The symbols move the units like this.
Tol: za>Dum, ku>Pim, du>Pog, de>Tos, na>Teg
Seb: za>Nos, ku>Tar, du>Nov, de>Zus, na>Duk
Pup: za>Nad, ku>Nuv, du>Med, de>Ses, na>Zuv
Sok: za>Nuv, ku>Rad, du>Far, de>Med, na>Ziz
Dag: za>Taz, ku>Bar, du>Vup, de>Fep, na>Pog
Nin: za>Bas, ku>Mos, du>Rit, de>Zug, na>Zat
Med: za>Duk, ku>Nak, du>Tar, de>Nos, na>Zir
Vup: za>Gol, ku>Tos, du>Luf, de>Sig, na>Kep
Luf: za>Der, ku>Por, du>Dul, de>Kal, na>Dag
Tar: za>Las, ku>Lig, du>Fer, de>Pud, na>Pup
Rit: za>Teg, ku>Tud, du>Pim, de>Dum, na>Ris
Por: za>Vup, ku>Tid, du>Ged, de>Tak, na>Bar
Zal: za>Zuv, ku>Ziz, du>Nuv, de>Nad, na>Sig
Kep: za>Tid, ku>Rur, du>Dag, de>Ged, na>Tol
Lig: za>Med, ku>Far, du>Sor, de>Seb, na>Nuv
Taz: za>Por, ku>Kep, du>Gol, de>Dul, na>Ket
Der: za>Fep, ku>Vup, du>Tak, de>Rad, na>Taz
Tud: za>Nin, ku>Zus, du>Tup, de>Nof, na>Mef
Bar: za>Kep, ku>Dum, du>Tos, de>Gol, na>Zaf
Ket: za>Bar, ku>Tol, du>Tid, de>Vup, na>Zug
Zus: za>Mos, ku>Pud, du>Met, de>Rit, na>Nar
Met: za>Tud, ku>Zat, du>Bas, de>Pim, na>Sus
Tid: za>Tos, ku>Pog, du>Taz, de>Luf, na>Dum
Bas: za>Tup, ku>Ris, du>Teg, de>Zaf, na>Zus
Rad: za>Bon, ku>Sig, du>Zuv, de>Nak, na>Dul
Las: za>Ses, ku>Med, du>Seb, de>Sus, na>Nad
Bep: za>Pim, ku>Bas, du>Zug, de>Pog, na>Tud
Pog: za>Ket, ku>Zaf, du>Kep, de>Por, na>Nof
Ris: za>Met, ku>Mef, du>Nin, de>Bep, na>Pud
Zat: za>Zus, ku>Nov, du>Ris, de>Tup, na>Nos
Pud: za>Sus, ku>Seb, du>Zat, de>Tud, na>Ses
Mos: za>Ris, ku>Sus, du>Tud, de>Teg, na>Nov
Far: za>Nak, ku>Zuv, du>Nad, de>Tar, na>Bon
Rur: za>Pog, ku>Zug, du>Bar, de>Taz, na>Pim
Dul: za>Tak, ku>Ged, du>Pav, de>Zal, na>Vup
Ziz: za>Kal, ku>Dul, du>Bon, de>Zir, na>Der
Pav: za>Ziz, ku>Fep, du>Rad, de>Nuv, na>Luf
Nov: za>Pud, ku>Fer, du>Mef, de>Met, na>Las
Tup: za>Rit, ku>Met, du>Bep, de>Tol, na>Mos
Zaf: za>Tol, ku>Bep, du>Rur, de>Tid, na>Rit
Sor: za>Tar, ku>Nad, du>Ses, de>Nov, na>Nak
Duk: za>Sor, ku>Pup, du>Las, de>Nar, na>Far
Dum: za>Rur, ku>Nof, du>Ket, de>Dag, na>Bep
Nuv: za>Zir, ku>Bon, du>Nak, de>Duk, na>Kal
Fep: za>Dul, ku>Gol, du>Sig, de>Bon, na>Por
Zir: za>Far, ku>Zal, du>Pup, de>Sor, na>Rad
Nad: za>Lig, ku>Zir, du>Duk, de>Fer, na>Sok
Pim: za>Nof, ku>Tup, du>Zaf, de>Ket, na>Nin
Sig: za>Pav, ku>Der, du>Kal, de>Sok, na>Ged
Fer: za>Seb, ku>Sor, du>Nar, de>Zat, na>Med
Tos: za>Dag, ku>Ket, du>Por, de>Der, na>Rur
Nos: za>Nar, ku>Las, du>Pud, de>Mos, na>Sor
Teg: za>Bep, ku>Nin, du>Nof, de>Rur, na>Met
Nar: za>Nov, ku>Ses, du>Sus, de>Ris, na>Tar
Bon: za>Zal, ku>Pav, du>Sok, de>Pup, na>Tak
Zuv: za>Sok, ku>Kal, du>Zir, de>Lig, na>Pav
Ged: za>Luf, ku>Taz, du>Fep, de>Ziz, na>Tos
Kal: za>Rad, ku>Tak, du>Zal, de>Far, na>Fep
Tak: za>Sig, ku>Luf, du>Ziz, de>Zuv, na>Gol
Nof: za>Zug, ku>Rit, du>Tol, de>Bar, na>Bas
Gol: za>Ged, ku>Dag, du>Der, de>Pav, na>Tid
Ses: za>Fer, ku>Duk, du>Nos, de>Mef, na>Lig
Nak: za>Pup, ku>Sok, du>Lig, de>Las, na>Zal
Sus: za>Mef, ku>Nos, du>Zus, de>Nin, na>Fer
Mef: za>Zat, ku>Nar, du>Mos, de>Bas, na>Seb
Zug: za>Zaf, ku>Teg, du>Dum, de>Kep, na>Tup

The rows follow the links: the fewer symbols apart two units are, the more alike their rows tend to be.

Rows of some units; one shown again gets a slightly different row:
Kep:   73   186   143   -83    71   237    -7  -107   212   162   -62   111  -157   168  -164   -59  -189     4    76    42    10   184  -168    -2    -7    76  -178    -9     1  -189   -25  -120    29  -139    72   -22    72  -163    -2   -26   148   -11   168   -38    99    81    11   -37
Ket:   50   113   176   -81    68   228    49  -112   198   254   -25   175  -118   154  -174   -61  -167    81   100    82    33   224  -157    15    67    21  -193   -37    91  -112   -29  -110   -31  -105    93    53    53  -189    62   -36   130    30   149   -33    59    93    21   -66
Rur:    9    76   134   -96    80   190   118  -126   166   341     0   213   -91   101  -156   -17  -111   127   140   111    93   205  -155    30   131     5  -162   -24    91   -56   -65   -86   -84   -79    62    79    33  -186    62   -42   125    88   131    36     2    82    33   -92
Nar:   31  -105  -231    21  -124  -117     3    54  -267  -106   -23   -47   188   -77   175    70   212   129    -4   -17   -42  -252    59    77   104    11   108    61    74   257    24   190   -96   -19  -146     0    45   160   -70    -4  -124    19  -115    36   -70  -110    31   181
Tid:  102   210   123   -64    79   243   -33  -106   229   113   -63    93  -184   167  -181   -61  -167   -59    54    19   -17   157  -169     9   -36   102  -198     0   -41  -195   -25  -137    46  -139    41   -56    64  -167   -27   -27   134   -10   178   -21   113   108    12   -45
Fer:   56   -85  -181    47  -148   -91   -60    92  -250  -264   -54  -143   178   -12   183    17   113    97   -64   -54  -104  -198   117    30   -15    53   136    31    66   173   102   181   -15   -26   -94    20    81   174   -45    14  -133  -101   -95   -56    -7  -113   -13   228
Nin:  128    19   -59   -89  -106   201    46   -40  -118    86  -130   113    98   180    14   -32   -51   292   118    80   -44   -31   -83    95   171   127   -75     5   225   162    69   176  -161  -197   -16   124   214   -17    14   -32     0   -21    69   -66    29   -33    42   216
Nos:   53   -84  -227    50  -142  -101   -31    66  -271  -170   -45   -83   184   -61   182    62   190    99   -24   -38   -84  -241    75    76    48    34   117    51    55   228    58   191   -56   -25  -140    -8    70   166   -84     4  -148   -21  -117    20   -44   -93    19   196
Zuv:  -27    17   -39   104    17  -159  -163    69     9  -294    46  -229   -61  -108    52    15    44  -306  -156  -123   -58   -91   121   -70  -234   -27   113    15  -232  -144     8   -77   190   117   -40  -185  -112   113   -88    48   -36   -84   -70     0    21   -27   -53   -45
Gol:   -9   178    66   -23   172    37   -17   -86   196   115    56    19  -207   -55  -126    22     2  -263    18   -22    45    64  -114   -20   -62   -17  -114    31  -213  -215  -132  -226   124    32   -47  -186  -104   -95  -100    -3    95    99    94   133    28    88    -6  -211
Tak: -113     0   215    59   113   -70   -31    10   215   -41    71   -59  -138   -47  -116   -53  -155  -212   -92   -43    43   205    51  -137  -187   -94    12   -62  -143  -242   -24  -186   156   151   154   -26  -151   -62    74    32    70   -48   -12   -46    13    64   -63  -216
Fep: -119    29   188    41   144   -71    -4   -18   235    72   106    -9  -166   -80  -122   -18   -83  -213   -45   -18    83   169    21  -111  -122  -112   -13   -39  -171  -219   -69  -212   129   149   107   -65  -182   -81    55    21    85    35    21    45     5    87   -31  -267
Ziz:  -62    26   158    70    54   -38  -118    53   156  -222    20  -153  -113    31   -68   -77  -186  -219  -143  -102   -44   122    92  -157  -254   -38    37   -41  -144  -244    33  -155   194   117   132   -56   -76     0    45    63    42  -143    -5   -95    64    31   -70  -107
Far: -117  -137   -49   116    24  -277   -50   111   -48  -188   102  -158    33  -215   107    63   106  -187  -138   -65    22   -94   183   -81  -118  -119   182    -7  -158     1   -20   -24    85   214   -15   -69  -164   129     3    41   -93     0  -157    28   -67   -47   -49  -101
Nak: -142  -178   -34   122     5  -273   -13   105   -75  -184   106  -161    58  -202   105    43    95  -139  -139   -75    25   -61   181   -92  -117  -145   206   -31  -109    21    -4    -5    85   223    16   -23  -168   121    44    57  -107   -24  -180    28   -84   -54   -45   -99
Ged:  -28   127    85     2   173   -10   -17   -61   223   132    74    33  -202  -100  -121    16   -10  -271    -1   -27    63    99   -84   -44   -72   -78   -93     3  -222  -225  -131  -235   112    60   -21  -167  -147  -122   -62    -4    98   100    69   124     3    92   -13  -238
Teg:  167   133  -130  -114   -43   196    39  -111   -64   197   -90   154    15   106     6    14    72   159   155    71    -5   -97  -187   163   203   126  -156    68   122   102   -43    78  -129  -235  -134   -32   152   -55  -112   -65    31   108   107    81    16     0    77   155
Mos:    0  -152   -40   -41  -109    28   116     3  -157   118   -23   127   185    51    63     2    19   345    78   102    19    -6    13    51   200     1    31   -23   264   252    51   197  -192   -53    33   226   103    29   119   -30   -49    20   -46   -42   -59   -53    17   132
Pup: -162  -208    -9   116   -10  -275   -15   119   -92  -190   110  -171    87  -185   101    46    71   -76  -137   -64    19   -54   218   -96  -104  -151   206   -38   -72    44    26    18    50   228    48    34  -158   135    83    50  -112   -26  -168   -25   -83   -55   -59   -82
Zat:  -30  -173   -98   -18  -111   -60   143    13  -210   127    16   102   202   -39   101    29   114   294    79    85    43   -71    35    74   208   -33    68   -20   208   285    24   189  -203     8   -20   184    62    50    91   -18   -90    64  -102     2  -101   -65    30   103

Each walk starts at a row. The symbols on each line, taken left to right, move it on to the next unit.
Answer with the unit's row; about right is enough.
start -165  -228    25   122   -27  -265    -2   134  -105  -206    87  -138   103  -162   101    17    31   -38  -145   -49    22   -13   229  -106   -94  -128   208   -44   -33    72    54    50    27   222    75    67  -141   142   122    44  -111   -60  -168   -56   -71   -76   -56   -61
za za za ->  -90  -204     5   106  -112  -172   -46   140  -148  -284    12  -172   163   -34   121   -38   -39    56  -123   -47   -48   -23   221   -84  -107   -62   197   -25    55    92   132   122     9   125    88   121    -7   154   128    51   -99  -144  -149  -136   -33   -71   -38    72
na za de za ->   31  -100  -146    61  -165   -89   -69   104  -233  -287   -60  -149   181    -4   160    -2    62    85   -89   -46  -106  -169   136     2   -46    72   145    27    72   143   126   195   -17   -16   -33    39    91   177    -6    25  -125  -140  -113  -112    -2  -108   -21   213
start  117   123  -113  -111    26   164    93  -106    -2   280   -46   187    -4    54   -38    35   112   112   169    85    24   -61  -204   149   219    68  -156    40    78   101   -80    29  -126  -180  -148   -23    87  -102   -98   -62    36   150   104   145   -20    26    78    56
ku du za za de ->   57   152   156   -79    78   237    17  -105   194   195   -46   154  -151   178  -175   -67  -193    46    90    44    17   201  -156     9    13    62  -192   -20    45  -156   -20  -106    -3  -131    90    26    57  -181    38   -22   155    -1   178   -46    81    89    28   -54
na za ku du ku ->  155   134  -118  -104   -24   171    75  -112   -28   244   -80   172    10    78   -28    32   102   135   174    85     6   -91  -196   151   210   106  -163    62    90   109   -68    49  -133  -193  -140   -35   128   -72  -121   -67    40   127   106   117     7     9    87   109
start  -18  -170  -127   -14   -92   -80   125    26  -208    90    19    70   208   -67   114    55   162   257    64    64    36  -109    48    66   203   -38    73     0   185   295    18   192  -183    16   -48   156    39    56    52   -20   -98    93  -108    38  -113   -80    34   105
za na de za ->   21  -101   -29   -42  -111    76   104    -2  -139    97   -57   116   163   101    44    -7   -17   356   101    90    15     1    -5    57   181    49    13   -19   275   214    69   188  -191   -99    54   226   142     0   116   -30   -21    -6   -23   -69   -31   -44    33   166
de ku za ->  171    94  -108   -90   -74   213    29   -65   -87   120  -129   141    59   156    12   -20    18   217   128    48   -46   -85  -159   129   169   148  -128    55   169   149    18   128  -138  -249   -84    30   209   -43   -54   -32    12    16    95    -8    45   -16    62   212
start   26    85   158   -93    76   208    86  -105   181   309   -10   193  -111   133  -178   -43  -145   112   120   111    60   213  -161    10    99    -1  -178   -47    87   -87   -51   -91   -59   -98    99    80    45  -183    66   -39   122    53   154    -8    48   104    26   -70
na na du ku de ->   59    88   -28  -102    63   141   126  -128    33   377   -14   240   -34    22   -93    40    78   110   172   105    77    17  -192   128   237    29  -168    13    83    74   -99   -14  -130  -103   -81     1    38  -137   -44   -66    61   181    90   142   -39    52    67   -41
ku za du du ->    6    68   112  -106    76   163   126  -124   127   377    14   229   -72    68  -141    -8   -62   118   149   125    93   166  -170    32   170   -14  -171   -14    96   -17   -88   -70   -98   -85    31    84    22  -182    58   -55   107   132   116    52    -9    94    51  -102
start  -43    42    83    88    29   -60  -176    76    91  -307     6  -197  -106   -10    -2   -33  -109  -260  -157  -120   -58    34   105  -112  -273     3    66     3  -185  -230    55  -112   197    94    73  -116   -81    68   -32    49    20  -150   -12   -90    71     4   -64   -52
za de ku ->  -70   -46   -67   113    29  -226   -95    90   -33  -233    76  -197   -14  -184    74    54   112  -267  -145  -120   -28  -132   147   -68  -169   -83   143     8  -206   -74   -32   -70   147   174   -47  -150  -156   121   -69    51   -76   -38  -114    55   -23   -60   -50   -82
na na de ->  -18    34    38    95    28   -94  -166    81    64  -314     8  -210   -83   -37    12   -38   -63  -291  -152  -130   -70    -8   111  -101  -269    -4    82    12  -201  -200    53   -91   209    85    18  -163   -93    83   -44    61    -5  -145   -30   -59    54    -3   -56   -43
start  103   248   109   -58    94   235   -41  -103   215    97   -47    68  -197   144  -149   -57  -153  -105    46     6   -41   115  -167    10   -56    92  -192    27   -71  -219   -37  -157    95  -144    10  -114    52  -151   -71   -26   155    11   182   -17   122    88    19   -37
ku za du za ->   98   246    76   -48   100   207   -61  -102   206   104   -44    45  -210   113  -147   -27   -95  -164    41   -16   -19    87  -158    19   -58    77  -183    34  -106  -232   -58  -165    97  -129   -29  -138    42  -133  -115   -26   134     9   171    31   107    97     6   -45
za de ku za ->  -69    90   134    -6   189   -35   -15   -48   221   118    92    26  -192   -81  -108    19   -26  -254   -28   -14    73   125   -45   -59   -77   -89   -64   -19  -209  -213  -126  -232   124   104    18  -125  -176  -112   -20     4    75    93    33   104    -5    88   -10  -255
start  165   125  -110  -110   -66   203    37   -96   -74   162  -109   150    23   131    -3     0    59   207   132    58   -37   -94  -178   144   172   156  -122    66   136   127   -19   115  -127  -245  -124     0   181   -38   -77   -60    14    67   103    46    29     8    65   185
za za ku ku na ->  -13  -151  -197     6  -102  -108    81    46  -244     9    12    23   215  -103   156    73   206   175    40    21    18  -191    53    78   170   -18    98    44   115   287    10   195  -132    -8  -112    74    39   125   -21   -14  -135    69  -110    50  -104   -82    39   126
na de na ->   58   -80  -220    37  -138   -90   -46    95  -251  -230   -51  -115   182   -31   189    44   147    90   -62   -34   -77  -234   103    47    18    50   114    44    65   189    71   202   -44   -35  -116    12    79   172   -64     7  -131   -53  -102   -26   -22  -101    10   227
start  -91   -93   -68   123    30  -261   -76   106   -55  -231    70  -180    10  -202    95    49   122  -250  -130  -100    11  -101   158   -64  -138   -98   169    10  -196   -24    -5   -51   124   207   -23  -125  -176   123   -25    43   -83   -25  -141    58   -53   -41   -30   -96
za za de ->   -3  -126  -100    68  -158   -91   -86   117  -204  -321   -51  -166   155    17   156   -29     6    89   -97   -66   -92  -132   153   -24   -87    44   149     5    87   119   137   175    -6    21    22    68    73   183    32    35  -119  -147  -114  -139    -1  -105   -35   197
du de du ->   53   -78   -17   -58  -122   131    79   -23  -139    98   -68   111   156   135    29   -28   -27   345   105    93   -18    -3   -34    85   170    76   -33    -1   268   214    78   185  -184  -131    40   196   153    -1    76   -29   -28   -32    16   -73    -6   -36    42   186
